Below are the code and all the weights of a small trained network. Each question names an input and a target symbol and asks about switching units off, where a switched-off unit gives its printed mean instead of its output.

import numpy as np


def w(rows, s, z=0):
    codes = np.array(rows[::2]) - 128.0
    scale = np.full(codes.shape[1], s)
    scale[-1] = z or s
    return codes * scale


def f(y):
    return y / 2 * (1 + np.tanh(0.7978845608 * (y + 0.044715 * y**3)))


def softmax(a):
    e = np.exp(a - a.max(-1, keepdims=True))
    return e / e.sum(-1, keepdims=True)


def log_softmax(a):
    a = a - a.max(-1, keepdims=True)
    return a - np.log(np.exp(a).sum(-1, keepdims=True))


def net(x, mask):
    ids = ['αζξπτφψω'.index(c) for c in x.split()]
    T = len(ids)
    res = E[ids] + P[:T]
    r = res
    for j in range(2):
        rows = slice(2 * j, 2 * j + 2)
        q, k, v = (r @ M[0][rows].T for M in (Q, K, V))
        z = softmax(np.where(np.tri(T) > 0, q @ k.T / 2**0.5, -1e9)) @ v
        o = O[0][rows]
        res = res + np.where(mask[j], z, o[:, -1]) @ o[:, :-1]
    y = f(res @ A[0][:, :-1].T + A[0][:, -1])
    res = res + np.where(mask[2:10], y, B[0][:, -1]) @ B[0][:, :-1]
    return log_softmax(res[-1] @ U[:, :-1].T + U[:, -1])


Q, K, V, O, A, B = {}, {}, {}, {}, {}, {}
E = w([
[133,163,230,91,175,122,78,145],'α',
[106,101,147,172,71,102,182,169],'ζ',
[106,136,140,102,149,164,111,165],'ξ',
[145,128,146,124,187,158,140,104],'π',
[120,24,236,111,5,170,100,116],'τ',
[211,116,186,126,82,158,107,221],'φ',
[149,145,119,149,119,168,102,178],'ψ',
[70,106,160,94,177,160,145,161],'ω',
],0.023)
P = w([
[144,98,86,122,139,190,46,212],'0',
[178,134,177,96,110,151,165,146],'1',
[139,84,108,115,128,155,193,110],'2',
[113,77,120,120,147,126,194,113],'3',
[66,105,131,99,115,104,147,123],'4',
[1,137,154,45,137,84,145,149],'5',
[83,70,122,114,88,104,167,100],'6',
],0.012)
Q[0] = w([
[92,74,112,168,63,85,238,52],'h0',
[168,95,128,131,157,213,3,202],'h0',
[45,128,64,158,97,110,98,49],'h1',
[119,166,129,180,140,248,110,168],'h1',
],0.0059)
K[0] = w([
[64,99,136,53,122,90,155,20],'h0',
[214,45,59,107,73,253,113,222],'h0',
[109,63,121,189,123,136,93,60],'h1',
[94,197,40,170,140,97,155,110],'h1',
],0.0072)
V[0] = w([
[188,85,128,130,27,174,64,254],'h0',
[117,65,227,113,146,225,66,79],'h0',
[136,57,135,65,57,165,94,91],'h1',
[184,41,107,119,137,92,226,39],'h1',
],0.0064)
O[0] = w([
[136,118,132,110,162,111,205,168,249],'h0',
[56,129,147,94,153,159,135,93,179],'h0',
[109,133,102,130,154,103,246,97,173],'h1',
[54,200,124,108,159,154,117,140,102],'h1',
],0.011,0.015)
A[0] = w([
[147,164,87,173,133,199,38,158,49],'n0',
[148,106,141,137,153,2,197,94,35],'n1',
[44,185,142,73,187,206,91,33,234],'n2',
[152,153,31,253,38,103,105,179,209],'n3',
[244,163,162,134,134,221,55,190,54],'n4',
[110,146,171,124,18,228,79,188,236],'n5',
[105,223,27,134,202,116,83,82,59],'n6',
[145,182,89,83,202,37,140,65,253],'n7',
],0.008,0.0032)
B[0] = w([
[91,96,139,92,203,118,119,103,126],'n0',
[109,189,95,105,108,135,30,178,250],'n1',
[207,74,78,124,52,141,192,170,189],'n2',
[105,127,93,151,102,89,74,114,163],'n3',
[86,116,83,67,247,185,68,96,145],'n4',
[124,86,130,180,187,191,157,73,144],'n5',
[103,146,96,75,72,57,55,80,126],'n6',
[78,63,108,142,174,147,149,157,147],'n7',
],0.011)
U = w([
[120,62,171,181,253,161,201,140,232],'α',
[204,134,101,148,25,36,201,193,198],'ζ',
[149,123,90,85,73,107,61,131,45],'ξ',
[101,110,131,183,148,107,108,118,102],'π',
[116,206,41,95,129,128,143,109,2],'τ',
[138,104,101,126,109,11,102,137,38],'φ',
[148,113,102,133,99,95,83,142,18],'ψ',
[134,126,117,144,127,65,133,103,82],'ω',
],0.0074,0.0043)

Each question gives the input, a string of symbols that net reads in full, and the target symbol t.
The units are the heads (2 rows each of Q, K, V and O) and the neurons (one row each of A and B). Each row of codes is followed by its name. A weight is (code - 128) times the scale printed after its matrix; where a second scale follows, it is the last column's (O, A, B and U).
mask holds one flag per unit, heads first, then neurons. A switched-off unit (its flag False) gives its mean, the last column of its rows in O or B, instead of its output. The means were averaged over made-up inputs and are rounded, as every weight is.
A unit's drop is (log p(t) with every unit on - log p(t) with that unit switched off) / (log p(t) with every unit on - log p(t) with every unit switched off).
The circuit of an input: a set's keep is (log p(t) with only the set's units on - log p(t) with every unit switched off) / (log p(t) with every unit on - log p(t) with every unit switched off). Starting from all 10 units, units are removed one at a time, each time the one whose removal leaves the highest keep (on an exact tie, the one counted first), for as long as the keep stays at least 0.8.
units of the circuit, in order: the units of the circuit, biggest drop first
k most important neurons: the k neurons with the biggest drops, biggest first
heads that matter: for each layer, one digit per head in row order, 1 if its drop is at least 0.15 and else 0, layers parted by /
drop when u is switched off: that unit's drop, to one decimal
input α ζ τ τ τ ζ, target τ: heads that matter -> 01
input ζ ζ ζ α ζ, target α: units of the circuit, in order -> h1, h0, n5, n1
input ζ ξ ξ ζ ω π ω, target ζ: units of the circuit, in order -> n2, h0
input α π φ ζ τ τ ζ, target τ: units of the circuit, in order -> n1, h1, h0
input ζ ω ψ ψ τ ω, target ζ: units of the circuit, in order -> n2
input ζ φ ζ α ζ ψ, target α: 2 most important neurons -> n2, n1
input τ ω ξ ζ τ ξ, target ζ: heads that matter -> 10
input φ ξ ζ ω α ψ, target α: heads that matter -> 00
input ζ ψ φ π ζ α ζ, target α: units of the circuit, in order -> h0, h1, n5, n1
input ζ π ξ τ ψ φ, target α: units of the circuit, in order -> n5, n1
input ξ π π, target ζ: 3 most important neurons -> n2, n4, n5
input ω π ζ ζ π π, target ζ: drop when h0 is switched off -> 0.5
input ζ ζ φ, target α: drop when h1 is switched off -> 0.3
input α ζ α τ, target α: units of the circuit, in order -> n5
input ξ ζ π τ α ξ, target ζ: drop when h0 is switched off -> 0.2
input ψ ψ τ, target α: drop when n1 is switched off -> 0.0
